Below are the code and all the weights of a small trained network. Each question names an input and a class and asks about switching units off, where a switched-off unit gives its printed mean instead of its output.

import numpy as np


def w(rows, s, z=0):
    codes = np.array(rows[::2]) - 128.0
    scale = np.full(codes.shape[1], s)
    scale[-1] = z or s
    return codes * scale


def norm(h):
    return h / np.sqrt((h * h).mean(-1, keepdims=True) + 1e-5)


def f(y):
    return y / 2 * (1 + np.tanh(0.7978845608 * (y + 0.044715 * y**3)))


def log_softmax(a):
    a = a - a.max(-1, keepdims=True)
    return a - np.log(np.exp(a).sum(-1, keepdims=True))


def net(x, mask):
    res = np.array(x, float).reshape(1, 4) / 4 @ E
    u = 0
    for l in range(3):
        y = f(norm(res) @ A[l][:, :-1].T + A[l][:, -1])
        res = res + np.where(mask[u : u + 10], y, B[l][:, -1]) @ B[l][:, :-1]
        u += 10
    return log_softmax(norm(res)[-1] @ U[:, :-1].T + U[:, -1])


A, B = {}, {}
E = w([
[14,80,127],'x0',
[188,4,158],'x1',
[127,216,248],'x2',
[56,87,5],'x3',
],0.0025)
A[0] = w([
[126,220,204,232],'0.n1',
[82,82,254,21],'0.n2',
[107,80,177,134],'0.n3',
[61,45,146,121],'0.n4',
[220,109,182,255],'0.n5',
[153,86,54,212],'0.n6',
[103,164,87,180],'0.n7',
[107,104,127,70],'0.n8',
[93,169,85,46],'0.n9',
[23,136,20,92],'0.n10',
],0.0097,0.0017)
B[0] = w([
[43,79,231,253],'0.n1',
[32,201,199,193],'0.n2',
[124,87,197,158],'0.n3',
[137,3,155,189],'0.n4',
[205,57,97,244],'0.n5',
[168,136,151,202],'0.n6',
[183,99,187,160],'0.n7',
[176,195,8,125],'0.n8',
[109,170,81,144],'0.n9',
[124,152,119,238],'0.n10',
],0.0047,0.0046)
A[1] = w([
[111,202,81,193],'1.n1',
[247,126,159,158],'1.n2',
[147,110,96,157],'1.n3',
[154,133,193,252],'1.n4',
[138,64,106,145],'1.n5',
[51,83,125,134],'1.n6',
[158,92,157,101],'1.n7',
[117,60,99,98],'1.n8',
[142,83,124,138],'1.n9',
[105,65,152,102],'1.n10',
],0.013,0.0032)
B[1] = w([
[143,150,187,161],'1.n1',
[165,77,88,241],'1.n2',
[253,117,149,154],'1.n3',
[79,21,105,253],'1.n4',
[140,199,143,198],'1.n5',
[224,237,160,195],'1.n6',
[70,233,10,182],'1.n7',
[105,24,249,177],'1.n8',
[121,12,73,176],'1.n9',
[90,184,152,202],'1.n10',
],0.0055,0.0056)
A[2] = w([
[101,155,185,106],'2.n1',
[198,123,127,60],'2.n2',
[61,154,168,254],'2.n3',
[119,106,66,42],'2.n4',
[165,160,92,217],'2.n5',
[142,111,79,139],'2.n6',
[88,94,99,77],'2.n7',
[95,6,93,172],'2.n8',
[153,96,169,103],'2.n9',
[114,102,121,140],'2.n10',
],0.011,0.0023)
B[2] = w([
[194,3,69,170],'2.n1',
[157,170,118,143],'2.n2',
[135,127,174,204],'2.n3',
[166,98,64,128],'2.n4',
[104,152,200,139],'2.n5',
[105,251,90,140],'2.n6',
[88,156,76,135],'2.n7',
[91,156,162,253],'2.n8',
[45,201,90,161],'2.n9',
[139,157,167,143],'2.n10',
],0.0056,0.0073)
U = w([
[75,92,237,181],'0',
[151,247,142,88],'1',
[188,117,78,186],'2',
[65,164,63,2],'3',
],0.016,0.0064)

Each question gives the input, the list of numbers given to net, and the class t.
The units are the neurons (one row each of A and B). Each row of codes is followed by its name. A weight is (code - 128) times the scale printed after its matrix; where a second scale follows, it is the last column's (A, B and U).
mask holds one flag per neuron, layer by layer. A switched-off neuron (its flag False) gives its mean, the last column of its row in B, instead of its output. The means were averaged over made-up inputs and are rounded, as every weight is.
A unit's drop is (log p(t) with every unit on - log p(t) with that unit switched off) / (log p(t) with every unit on - log p(t) with every unit switched off).
The circuit of an input: a set's keep is (log p(t) with only the set's units on - log p(t) with every unit switched off) / (log p(t) with every unit on - log p(t) with every unit switched off). Starting from the 12 units with the biggest drops (on a tie, the unit counted first), units are removed one at a time, each time the one whose removal leaves the highest keep (on an exact tie, the one counted first), for as long as the keep stays at least 0.8.
circuit, biggest first: the units of the circuit, biggest drop first
top k neurons: the k neurons with the biggest drops, biggest first
k most important neurons of layer l: the k neurons of layer l with the biggest drops, biggest first
drop of u: that unit's drop, to one decimal
input [-1,-5,-3,3], class 1: top neuron	[0.n1]
input [5,-6,4,5], class 1: 3 most important neurons of layer 1	[1.n4, 1.n6, 1.n8]
input [6,-3,-7,7], class 1: top 2 neurons	[0.n1, 1.n4]
input [-3,-1,-4,8], class 1: top 2 neurons	[0.n5, 2.n1]
input [-3,8,-1,-1], class 2: circuit, biggest first	[0.n1, 1.n7]
input [0,7,-8,-2], class 2: 3 most important neurons of layer 0	[0.n1, 0.n2, 0.n6]
input [0,2,-5,1], class 2: 3 most important neurons of layer 0	[0.n2, 0.n1, 0.n6]
input [-1,0,-3,0], class 2: top 3 neurons	[0.n1, 1.n2, 0.n6]
input [-4,-3,-8,8], class 1: 3 most important neurons of layer 2	[2.n1, 2.n5, 2.n6]
input [-8,-1,3,6], class 2: 3 most important neurons of layer 0	[0.n2, 0.n7, 0.n1]
input [-3,-5,-7,-4], class 2: 2 most important neurons of layer 0	[0.n2, 0.n7]
input [2,-6,-3,3], class 1: top 2 neurons	[1.n4, 1.n8]
input [-2,-3,3,6], class 1: top 3 neurons	[1.n4, 0.n9, 1.n8]
input [-4,-3,-1,-3], class 3: top 2 neurons	[0.n2, 1.n7]
input [-1,1,-6,-2], class 2: circuit, biggest first	[0.n1]
input [1,-2,2,5], class 1: top 2 neurons	[1.n4, 1.n8]
input [-1,-3,-6,-4], class 2: top 2 neurons	[1.n2, 0.n1]
input [-1,4,-8,-6], class 2: drop of 0.n1	0.2
input [-2,4,-3,1], class 2: drop of 0.n1	0.6
input [-7,0,-2,2], class 2: top neuron	[1.n2]
